Each row comes from the steps of one path. Every step used is in the known rows, and no mark comes twice. Write the path behind each row, first mark first.
Each row is shifted at random along 5 fixed directions that mean nothing.
Known rows
fisok-zefi-veveb-lopi-finuvi-fabog-rozun-tedini: [-290,227,-345,485,96,-401,-291,-405,-399,-84,-139,88,261,146,114,-13,117,-16,-98,39,324,-398,155,-346,79,8,-214,-176,-663,-49,-62,-27,-100,-16,-201,-327,144,-73,-160,313,111,-216,282,77,-214,97,-174,-161,-106,-16,-241,88,-110,-46,-341,70]
leri-rufu-demu-veveb: [-25,8,39,-51,-124,-136,126,-124,-106,-220,-134,38,45,-43,-148,148,-45,94,67,198,214,-328,-81,-6,161,103,-125,-29,5,152,195,-43,38,42,34,-258,89,86,90,62,98,155,-36,46,178,126,-87,-102,-56,147,-125,-83,-245,130,43,82]
fisok-tedini-rozun-fabog-rufu-sefo-veveb-leri-demu: [-22,203,44,38,-6,-372,-71,-169,-157,-73,-64,192,111,56,27,27,-51,-23,245,137,167,-324,115,-112,176,147,-109,72,-99,90,145,-2,-18,134,83,-141,-9,132,27,216,-29,18,125,91,12,135,-91,-177,-38,7,-232,-155,-125,62,-73,39]
fisok-zefi-veveb-leri-demu-sefo-rufu: [-12,66,-275,-353,-430,148,-310,277,84,8,390,-415,-124,-67,-114,-179,-182,17,418,218,189,-288,-208,170,436,5,-113,204,187,-103,-274,130,736,-116,-358,269,-59,129,186,-241,-284,202,-241,105,195,489,281,-150,250,-273,317,-231,69,319,-26,-54]
demu-leri-rufu-finuvi-fabog-rozun-tedini-lopi-fisok: [-33,48,-93,81,-82,-29,-24,20,452,103,163,37,-65,122,186,-236,-61,-45,-49,-81,153,410,76,187,-82,-8,335,70,144,-42,-208,303,124,104,-102,540,2,-92,185,115,-27,-136,84,-104,-201,-247,207,-133,113,-237,-57,-7,-6,329,-107,2]
fisok-lopi-finuvi-fabog-rufu-sefo-veveb: [110,167,2,82,-118,-381,-148,-37,99,10,-374,326,-41,49,16,52,-39,43,171,99,185,342,58,-156,-73,-217,31,-85,-48,-11,457,-139,-297,244,26,-131,0,91,9,124,163,-278,241,-369,-146,-332,-309,-106,-194,319,-312,-368,-278,-242,248,311]
tedini-lopi-finuvi-fabog-rozun: [129,145,2,101,-199,-292,146,-9,-17,35,44,145,75,44,-19,211,-102,21,-37,155,-80,168,89,50,-26,-133,-40,161,-126,170,89,-30,-226,65,138,119,49,99,44,156,151,-332,292,-363,-214,-129,-484,-231,-119,245,-487,-204,-298,-185,193,-85]
veveb-leri-rufu-fabog-rozun-tedini: [-6,60,133,-33,19,-59,43,138,475,58,-82,104,-210,-51,219,-185,46,-26,42,-149,18,373,145,210,37,-10,305,61,225,-49,169,145,-17,105,250,255,-71,-67,155,58,-30,-5,120,-135,0,-174,9,-68,-3,-73,-93,-46,15,221,127,46]
rozun-tedini-lopi-fisok-zefi-veveb-leri-rufu-sefo-demu-fabog: [-74,121,46,143,-46,66,-246,100,188,162,-48,141,-160,-13,105,-45,-132,99,218,-93,237,-9,81,49,148,42,184,-20,-30,-73,-49,50,178,-93,-160,214,-203,16,215,-23,-137,-79,-116,5,27,44,273,-25,143,-177,24,-212,125,247,-59,238]
finuvi-fabog-rozun-tedini-lopi-fisok-zefi-veveb-leri: [-179,115,145,600,294,21,-281,69,246,334,-361,230,-192,166,363,-66,-45,-18,-5,-420,69,390,290,-145,-236,-186,355,-225,-350,-67,73,-2,-273,-78,-23,134,-127,-192,-46,115,-7,-448,162,-133,-223,-434,90,153,26,-201,-244,-44,203,43,-116,230]
rufu-demu-leri-veveb-lopi: [-222,-14,-144,-104,-83,-93,-45,-187,12,-199,-32,-145,16,-107,2,-112,134,22,127,140,201,-373,-65,-46,225,179,-79,-65,86,-10,117,100,273,29,12,-102,80,-101,54,23,-21,262,8,209,230,141,144,-177,29,-60,112,78,-128,328,-137,50]
leri-demu-sefo-veveb-lopi-rozun-tedini: [-164,3,-25,25,189,-81,-356,-113,13,155,164,82,58,119,-141,-322,-235,-134,63,62,191,-154,174,-136,58,218,-144,149,35,-80,-263,148,216,-167,-223,120,-15,-28,173,46,-276,122,19,333,-212,-7,254,-57,190,-213,141,-80,99,96,-125,74]
lopi-fisok-zefi-veveb-leri-rufu-fabog-rozun-tedini: [-150,108,-90,215,-214,58,57,76,294,10,-165,7,-202,-84,300,50,100,65,71,-202,62,106,30,197,205,-162,351,-79,-94,-33,102,87,41,78,69,181,-132,-52,116,37,73,-137,40,-254,98,125,-25,-136,-24,-99,-215,-45,-31,281,-46,32]
tedini-lopi-rozun-fabog: [73,90,23,75,69,122,-192,89,312,341,141,90,-117,92,145,-156,-53,-106,40,-203,-94,400,203,95,-134,9,282,119,110,-136,-314,119,11,-39,-125,515,-181,-70,104,75,-162,-233,-60,-36,-247,-178,265,16,167,-327,25,-49,231,76,-73,56]
leri-veveb-lopi-finuvi-fabog-rozun-tedini: [-221,-23,48,416,-4,-186,68,-142,73,22,-167,126,-71,134,316,-35,1,-3,-133,-85,-18,40,157,84,-91,-20,260,-99,-317,221,146,72,-223,-123,105,43,229,-198,89,191,181,-247,278,-71,-36,-131,-184,-27,-76,-146,-401,30,-196,180,-147,-96]
lopi-finuvi-fabog-rufu-sefo-demu-veveb: [87,89,151,1,-71,-323,-130,-52,136,21,-421,261,-68,166,-20,-11,-123,100,151,44,311,326,56,-87,-136,-169,133,-145,77,110,462,-73,-256,138,-31,-130,39,57,40,92,134,-135,117,-211,-126,-469,-233,37,-165,277,-222,-304,-264,-124,201,278]
veveb-lopi-finuvi-fabog-rufu-sefo: [152,188,-49,-193,-277,-369,-178,100,43,32,167,19,68,156,-167,-39,-208,13,142,228,63,374,64,102,87,-152,-187,244,40,27,160,-57,43,3,-49,53,66,244,93,18,-15,-174,186,-296,-214,-135,-446,-340,-70,223,-203,-414,-289,-189,308,49]
zefi-veveb-lopi-rozun: [-189,34,31,263,16,-47,-95,-1,-171,81,155,-68,0,206,-20,67,-227,-60,-66,-32,-79,-136,115,44,62,8,-193,68,-253,136,-73,-67,53,-357,-65,-136,54,-7,96,-20,-121,-142,80,41,-30,73,-187,-36,87,-152,-260,-126,-109,-39,-28,-139]
sefo-rufu-leri-veveb-lopi: [170,18,-79,-437,190,-93,-632,224,284,87,-14,237,32,-122,-546,-320,-187,-81,219,149,289,458,246,-257,96,126,-479,239,453,-414,74,-57,182,154,-41,-195,-192,328,174,-269,-264,226,11,29,-165,-290,74,-218,212,372,335,-381,4,-211,539,470]
lopi-fisok-veveb-zefi: [-113,16,-89,247,-99,205,-71,36,10,13,-167,5,-50,-51,101,127,34,78,80,-204,-5,-7,-20,38,27,-132,129,-181,-172,-42,-36,-68,-3,-108,-191,-43,-104,47,26,-56,52,-169,-81,-71,101,122,51,-8,38,-75,-65,-32,9,124,-65,50]
zefi-veveb-leri-rufu-finuvi-fabog-rozun-tedini-lopi-fisok: [-273,91,-137,418,-106,-112,99,-157,110,-43,-10,-52,-42,152,462,-79,87,37,-90,-152,128,-91,51,207,0,-49,383,-107,-257,126,-55,196,64,-67,-29,192,103,-186,114,216,73,-235,108,7,53,59,112,-97,45,-422,-282,145,-59,494,-410,-168]
finuvi-fabog-rozun-tedini-lopi-fisok-zefi-veveb-leri-demu: [-13,137,225,337,254,-54,-474,272,117,359,-37,307,-66,238,-132,29,-478,-56,63,-140,134,436,390,-199,-91,-94,-157,162,-258,-15,-80,-89,-88,-172,-149,79,-125,170,59,-52,-146,-369,157,-128,-422,-348,-98,-18,139,12,-248,-388,104,-252,198,255]
rufu-finuvi-fabog-rozun-tedini-lopi-fisok-zefi: [-98,145,-54,399,143,-236,-182,-185,-51,90,101,259,214,229,-53,42,-206,-24,-214,-49,256,195,230,-211,-137,0,-139,-12,-360,-4,-198,-8,-181,-42,-187,57,43,105,1,185,26,-320,192,-113,-433,-279,-93,-150,50,63,-245,-114,-75,-128,-119,124]
demu-sefo-rufu-fabog: [-154,84,-159,136,175,-298,-65,-455,3,-218,-521,169,30,-120,311,-305,498,145,-6,-67,477,-303,-38,-210,-22,149,299,-482,-20,-202,365,107,-172,280,30,-280,-19,-284,-62,296,133,203,41,247,134,-125,347,141,-158,31,217,267,44,298,-323,318]
fabog-rozun-tedini-lopi: [44,112,-77,-22,-54,-182,151,-126,-42,51,244,92,156,-70,-141,90,-82,-104,-61,189,-83,-113,127,-48,96,37,-179,246,-31,46,-201,93,-104,104,204,133,-38,88,15,169,-36,-64,174,-165,-246,5,-291,-269,-14,206,-254,8,-130,-99,113,-95]
tedini-lopi-fisok-zefi-veveb: [130,88,-102,-28,-174,194,-339,326,26,268,332,16,0,40,-379,206,-429,-49,123,51,-35,281,89,-19,107,-151,-328,299,-38,-106,-383,-115,186,-144,-315,180,-215,336,122,-265,-208,-251,-123,-254,-250,57,-125,-187,229,99,-56,-429,16,-270,278,107]
rozun-tedini-lopi-finuvi-fabog-rufu-demu-veveb-leri: [96,221,-105,-89,-47,-204,-363,18,263,176,13,44,29,140,-1,-224,-55,-56,271,24,238,313,166,-47,-95,-87,126,106,164,-118,-83,118,159,109,-244,290,-101,60,47,129,-155,-185,23,10,-272,-282,88,-193,78,-193,-26,-181,10,158,-29,171]
veveb-leri-demu-rufu-sefo-fabog-rozun-tedini-lopi-finuvi: [-53,152,41,31,-31,-361,-81,-170,-8,-21,100,206,104,124,22,-148,-154,65,38,126,238,-200,177,36,124,237,22,160,18,131,-1,108,75,-55,19,157,10,53,219,190,-85,33,152,157,-83,-30,-28,-181,55,-68,-172,-127,-99,201,-86,-25]
fisok-veveb-lopi-finuvi-fabog-rufu-sefo-demu-leri: [194,217,10,-235,-408,-342,-146,210,94,23,79,84,-49,31,-239,112,-287,45,366,328,130,262,3,66,208,-171,-237,224,165,106,309,-52,98,67,-24,45,-33,272,133,-47,-13,-147,188,-438,-83,-116,-504,-325,-83,376,-294,-559,-441,-193,498,116]
rufu-sefo-demu-veveb-lopi-rozun: [-73,31,39,-228,-119,-7,-139,44,302,153,152,-71,-114,18,-120,-145,-199,-60,167,48,67,186,43,96,125,-6,-41,145,310,-46,4,87,207,-126,-7,213,-89,10,241,-88,-231,53,-7,-61,-54,-138,-23,-161,136,7,25,-205,-117,60,159,48]
rozun-fabog-rufu-sefo-leri-demu: [71,108,-78,-367,-230,-176,-102,-26,187,-11,39,-3,-12,15,-45,-211,-30,-3,270,153,223,93,3,30,201,36,103,153,328,-40,51,159,199,275,-12,268,-38,110,40,43,-64,220,-61,-46,-28,5,112,-177,6,65,181,-110,-9,128,29,123]
fisok-lopi-finuvi-fabog: [27,146,-161,205,-123,-225,-148,-39,-149,-1,84,75,107,119,48,88,-39,23,39,134,82,4,15,-69,-7,-67,-100,22,-292,20,-35,-36,36,-14,-222,28,80,33,-12,109,96,-306,175,-102,-148,74,-122,-140,-47,-70,-213,-162,-134,-101,-91,0]
veveb-leri-rufu-sefo-demu-fabog: [-179,-20,302,150,389,-198,-400,-48,10,7,-200,167,-57,319,80,-376,-216,96,74,-135,452,-46,176,-107,-102,261,34,-179,0,35,180,13,124,-224,-171,-167,88,-82,115,-7,-150,185,-54,476,55,-282,394,270,132,-261,234,-107,169,211,-208,239]
finuvi-fabog-rozun-tedini-lopi-fisok-zefi-veveb: [-130,98,14,391,65,89,-248,84,252,390,9,73,-141,221,145,-28,-246,-99,-38,-264,57,453,232,-46,-160,-220,208,-27,-270,-40,-262,69,-115,-105,-188,340,-87,-87,17,40,-90,-404,58,-226,-372,-322,25,54,124,-191,-198,-86,128,-35,-93,131]
finuvi-fabog-rufu-demu-sefo-veveb: [-214,51,38,163,-25,-394,15,-382,-152,-149,-314,-51,55,242,130,-150,-1,69,86,94,424,-292,-52,-157,-65,-29,119,-317,-151,215,315,58,-80,53,-72,-237,229,-168,-95,241,87,87,52,135,21,-213,-4,83,-126,-18,-100,62,-191,207,-298,117]
tedini-lopi-fisok-zefi-veveb-leri-rufu-sefo-fabog-finuvi: [97,152,-66,4,-161,-241,-329,123,-129,-78,55,243,151,63,-275,133,-303,122,118,152,300,64,75,-14,213,16,-349,195,-78,-19,71,-188,139,-35,-166,-148,-84,408,209,-156,-68,-128,-3,-134,-54,94,-206,-265,90,288,-152,-526,-159,-149,279,180]
fisok-tedini-lopi-finuvi-fabog-rufu-leri-demu-sefo: [-68,169,91,200,165,-315,-314,-118,140,98,-342,293,-138,264,273,-216,25,-1,137,-133,310,223,133,-167,-216,33,312,-210,-77,-98,243,53,-141,126,-209,116,11,-171,-7,253,40,-168,170,112,-188,-440,277,170,-113,-240,-77,-115,93,69,-204,336]
fabog-rozun-tedini-lopi-finuvi: [17,214,-350,61,156,-288,-100,-393,-31,-23,-279,356,209,-212,87,-99,417,-48,-42,13,140,-109,192,-320,-27,32,74,-45,-54,-326,-46,93,-287,450,88,14,-194,-31,-113,369,112,-103,229,-10,-314,-115,19,-204,-163,189,-54,210,56,-69,-112,203]
sefo-leri-veveb-zefi: [-91,-125,6,-35,35,85,-253,90,28,-18,17,-11,65,37,-225,-82,-219,-24,97,5,127,-33,11,-76,45,110,-207,19,81,32,-62,-29,213,-140,-145,-140,71,162,97,-225,-101,169,-52,168,119,26,114,-37,173,19,107,-179,-23,86,85,50]
lopi-fisok-veveb-leri-demu-sefo-rufu-finuvi: [33,65,-93,-67,-107,-54,-310,136,-5,-85,47,115,2,-10,-166,-69,-186,116,213,114,320,-88,8,13,193,74,-161,76,146,-73,40,-2,302,-41,-301,-51,-126,255,217,-131,-107,50,-86,106,74,145,171,-114,158,2,138,-319,-77,130,91,131]
demu-sefo-fabog-rozun-tedini-lopi-fisok-zefi-veveb-leri: [-170,108,-88,321,-83,-88,-114,-71,-56,124,121,15,36,67,53,19,-181,20,33,-6,129,-238,85,-4,165,10,4,37,-241,98,-186,102,91,-147,-72,154,-96,-50,92,51,-104,-152,68,-37,-71,77,-89,-135,113,-34,-201,-104,-9,126,-110,-67]
sefo-demu-veveb-lopi-fisok-tedini: [-110,-61,43,75,-170,248,-7,207,322,143,85,-16,-243,-33,82,10,-143,5,198,-58,-108,176,20,146,25,-135,134,-33,85,5,-25,102,121,-250,-56,232,-64,-68,276,-166,-121,-222,-8,-157,35,-50,-28,-5,151,-133,-149,-122,-108,159,78,-54]
tedini-rozun-fabog-rufu-leri: [263,124,157,-245,-41,-117,-231,241,168,229,362,72,42,257,-378,-13,-465,-128,112,69,10,509,231,69,13,50,-243,406,256,49,-207,-2,79,32,-64,254,-105,326,88,-79,-235,-35,-33,-173,-315,-271,-204,-192,166,130,-80,-414,-41,-204,358,64]
demu-leri-rufu-fabog-rozun-tedini-lopi-fisok-veveb: [-161,110,-12,431,86,-210,18,-238,22,-4,-176,297,28,77,163,14,-13,24,-70,-104,234,-139,173,-64,-2,116,183,-116,-200,70,-15,140,-177,124,-6,47,-60,-103,48,252,88,-82,123,7,-71,-110,61,-52,-20,-44,-258,28,-83,215,-189,127]
sefo-rufu-leri-demu-veveb-lopi: [-12,-50,109,-171,-152,15,34,124,288,-107,-126,30,-185,-155,-78,-65,-42,96,194,107,105,4,-28,73,163,121,31,2,285,38,329,13,96,-36,176,-42,24,-6,258,-95,-45,168,2,-55,276,-70,1,-73,60,147,-22,-177,-202,250,255,148]
finuvi-fabog-rufu-demu-leri-veveb-lopi-rozun: [86,163,-34,-155,-133,-393,-63,-57,119,-117,-251,125,40,-76,-146,-11,71,21,203,234,192,125,88,-95,156,-63,-153,29,122,-47,477,-20,-59,259,202,-204,-46,94,20,124,107,-4,274,-242,-109,-211,-343,-331,-192,400,-279,-260,-356,-111,377,243]
rufu-fabog-rozun-tedini-lopi-finuvi: [-72,142,1,225,187,-257,-129,-217,102,137,-12,319,79,150,57,-73,-58,-73,-172,-121,138,225,299,-111,-166,69,77,36,-72,-27,-112,62,-247,45,-31,157,-43,-18,54,228,-31,-184,181,-5,-350,-331,-48,-59,11,-32,-198,-25,-13,-41,-112,100]

Which path is each row?
[30,184,-4,3,-32,-374,-314,30,-48,-81,-304,227,-1,129,-130,16,-88,61,135,106,270,205,171,-167,54,-62,-200,24,-81,-27,424,-164,-105,84,-44,-327,31,154,11,52,75,-118,216,-138,-121,-232,-295,-139,-137,262,-230,-342,-228,-200,252,297] : zefi-veveb-lopi-finuvi-fabog-rufu-leri-demu
[-228,72,171,222,99,-95,-146,14,138,107,183,-28,-131,294,137,-166,-332,-44,-23,-103,197,-76,236,106,24,172,59,61,-71,189,-134,127,148,-306,-76,135,78,-111,187,60,-240,-15,23,208,-45,-132,107,77,205,-392,-159,-72,10,324,-190,-52] : zefi-veveb-leri-demu-rufu-fabog-rozun-tedini-lopi
[-96,16,-303,-446,-504,-40,126,-146,209,-270,-109,-302,-45,-266,17,-132,254,63,359,205,210,-312,-292,122,360,-45,161,-100,381,-51,200,175,352,276,39,80,0,19,67,-13,29,357,-93,-47,311,229,97,-276,-67,117,156,22,-190,440,3,42] : fabog-rufu-demu-sefo-leri-veveb-zefi
[148,72,291,-144,-82,-26,-265,321,453,413,249,221,-247,237,-180,-49,-563,-176,288,20,-16,586,225,122,-9,-26,15,307,348,72,-94,94,91,-64,-70,466,-160,175,276,-106,-254,-142,20,-239,-287,-383,-31,-43,183,-70,-217,-534,-78,-127,385,142] : fisok-tedini-lopi-rozun-fabog-rufu-sefo-demu-leri-veveb
[-129,95,-64,273,-151,-58,45,-129,212,42,95,82,-24,143,198,-63,-96,80,-42,-52,256,107,78,28,-71,-55,246,-160,-154,52,-140,155,-23,-81,-155,337,54,-54,168,163,8,-278,69,-178,-228,-233,86,-46,81,-143,-217,-4,-118,265,-211,40] : sefo-demu-rufu-finuvi-fabog-rozun-tedini-lopi-fisok-zefi
[-83,77,-383,-21,-211,-390,-53,-371,-373,-353,156,18,389,-18,-151,-10,78,41,75,401,308,-674,-2,-128,337,241,-363,87,-107,84,-76,120,264,104,-93,-187,138,123,58,154,58,136,119,160,-8,377,-138,-396,-18,163,-138,-20,-337,140,-113,-133] : sefo-demu-leri-veveb-lopi-rozun-fabog-finuvi
[-297,107,44,516,-108,-290,250,-305,-359,-74,63,74,130,185,233,176,-145,65,-45,19,12,-636,54,105,178,104,103,24,-460,375,-56,80,-33,-134,89,-11,102,-9,56,283,93,-85,121,82,142,305,-131,-208,-24,-215,-451,42,-175,344,-372,-234] : fabog-rozun-tedini-lopi-fisok-veveb-leri-rufu-sefo
[-45,97,-60,113,26,-65,-60,-105,298,163,132,114,3,123,62,-192,-93,-26,-93,-113,151,280,230,56,-71,10,196,31,75,-81,-239,214,-53,33,-58,345,-126,-47,147,131,-126,-117,41,-66,-320,-290,51,-107,120,-83,-83,24,15,166,-82,75] : demu-rufu-fabog-rozun-tedini-lopi-fisok
[-210,56,-200,-164,65,-127,-188,-209,347,-158,-362,-99,-104,-103,246,-490,324,34,225,-96,453,-85,57,-75,91,59,282,-237,305,-264,174,219,221,265,11,58,-57,-234,53,103,-73,265,-31,261,122,-121,405,-2,61,-169,308,232,105,460,-272,210] : sefo-veveb-leri-rufu-demu-fabog-rozun
[-73,127,-5,175,73,-281,-408,12,47,41,18,175,23,231,-34,-225,-301,58,114,35,439,90,203,-91,-21,56,-101,17,-33,-14,10,63,129,-92,-281,31,0,110,165,31,-122,-140,93,111,-179,-235,135,-50,179,-83,-20,-279,-70,119,-50,169] : tedini-lopi-fisok-veveb-leri-demu-sefo-rufu-finuvi-fabog-rozun
[-150,158,-4,121,-47,-411,-2,-316,-12,10,-100,36,78,139,53,-162,-16,-39,104,143,235,-134,92,-94,37,-29,38,-75,-93,99,196,115,-67,19,47,-42,73,-98,36,302,-32,-39,199,-25,-188,-178,-170,-176,-103,28,-259,-37,-231,116,-82,83] : finuvi-fabog-rufu-demu-sefo-veveb-lopi-rozun-tedini
[-17,154,-205,-322,-218,-260,-148,-106,375,82,-6,-58,-39,-83,6,-342,119,-104,302,182,227,172,45,23,192,-57,141,104,346,-183,124,278,232,299,49,306,-114,-48,100,131,-110,120,136,-116,-169,-121,54,-340,-34,45,43,-80,-116,188,99,174] : finuvi-fabog-rufu-demu-sefo-leri-veveb-lopi-rozun-tedini
[70,65,-102,-246,-566,-198,38,150,221,-12,240,-256,-81,87,-82,-51,-220,17,264,268,19,199,-160,289,187,-156,38,218,250,195,124,111,279,-16,-45,309,116,71,201,-67,-50,-43,89,-328,81,3,-352,-343,15,88,-212,-370,-383,170,226,-135] : demu-sefo-veveb-lopi-finuvi-fabog-rufu-leri
[136,174,-270,-98,-172,-12,-219,137,132,123,499,46,122,28,-92,-10,-104,-117,102,78,-82,324,183,134,121,-25,-190,330,29,-206,-425,108,204,-4,-203,388,-138,247,204,-33,-198,-324,51,-178,-357,139,-147,-356,182,-50,-107,-205,-41,-73,115,-110] : veveb-lopi-fisok-tedini-rozun-fabog-finuvi
[210,268,-219,-363,-278,-50,-126,211,526,80,8,125,-192,-313,13,-46,125,-15,247,79,82,343,138,169,264,-74,134,276,433,-276,53,127,128,311,101,373,-345,114,241,39,-106,-98,109,-322,-123,-2,-99,-334,14,124,-106,-232,-85,94,358,164] : zefi-veveb-leri-demu-rufu-fabog-rozun-tedini-lopi-finuvi
[-163,83,-90,398,-147,-344,334,-407,-71,-120,7,106,140,99,265,3,71,110,-187,105,204,-283,-14,66,-17,30,253,-172,-264,253,60,203,-202,20,95,84,157,-144,106,375,179,-162,217,-96,-72,-67,-125,-133,-88,12,-379,132,-286,320,-279,-124] : demu-sefo-rufu-finuvi-fabog-rozun-tedini-lopi-fisok
[-78,151,-307,-26,-129,-96,-127,-178,136,-119,63,66,91,-63,90,-38,177,-18,122,27,214,-71,77,2,197,155,35,44,44,-180,-125,162,181,192,-142,199,-86,1,149,135,-42,-62,37,50,-57,152,119,-301,69,-72,-40,16,-75,249,-167,49] : rufu-leri-demu-veveb-lopi-fisok-tedini-rozun-fabog-finuvi
[-48,85,190,489,218,-41,-317,145,117,87,-266,449,-99,180,139,68,-187,81,-51,-300,209,333,261,-42,-150,11,126,-118,-256,-19,134,-163,-192,-139,-164,-66,-71,121,168,-20,-16,-346,16,-54,-112,-260,88,117,60,-92,-243,-344,64,37,54,303] : rozun-tedini-lopi-fisok-zefi-veveb-leri-rufu-fabog-finuvi
[-2,214,-65,255,30,-305,-16,-204,-144,75,67,346,220,12,-216,251,-184,-41,-112,89,137,-11,279,-171,70,-2,-278,155,-212,40,-115,-16,-272,117,44,-81,-164,194,4,186,19,-209,196,-234,-349,-73,-392,-301,-15,349,-392,-147,-230,-252,116,100] : rufu-fabog-rozun-tedini-lopi-fisok-veveb
[-30,134,153,-6,137,-356,-17,-148,83,-23,-67,264,33,-18,10,-156,-67,42,82,125,257,-158,195,-64,114,211,-27,68,85,35,163,110,-58,81,254,11,-42,-2,140,204,-61,103,173,67,-81,-167,-35,-122,-16,146,-114,-77,-67,121,71,146] : veveb-leri-rufu-sefo-demu-fabog-rozun-tedini-lopi
[-199,39,-147,235,-46,57,-385,89,157,-66,-152,-28,-117,220,272,-182,-12,98,62,-311,346,202,35,100,3,-80,246,-208,-119,-137,-4,-10,258,-94,-418,63,7,9,119,-133,-58,-126,-164,117,69,9,344,91,132,-376,116,-136,132,315,-275,138] : lopi-fisok-zefi-veveb-leri-rufu-fabog-finuvi
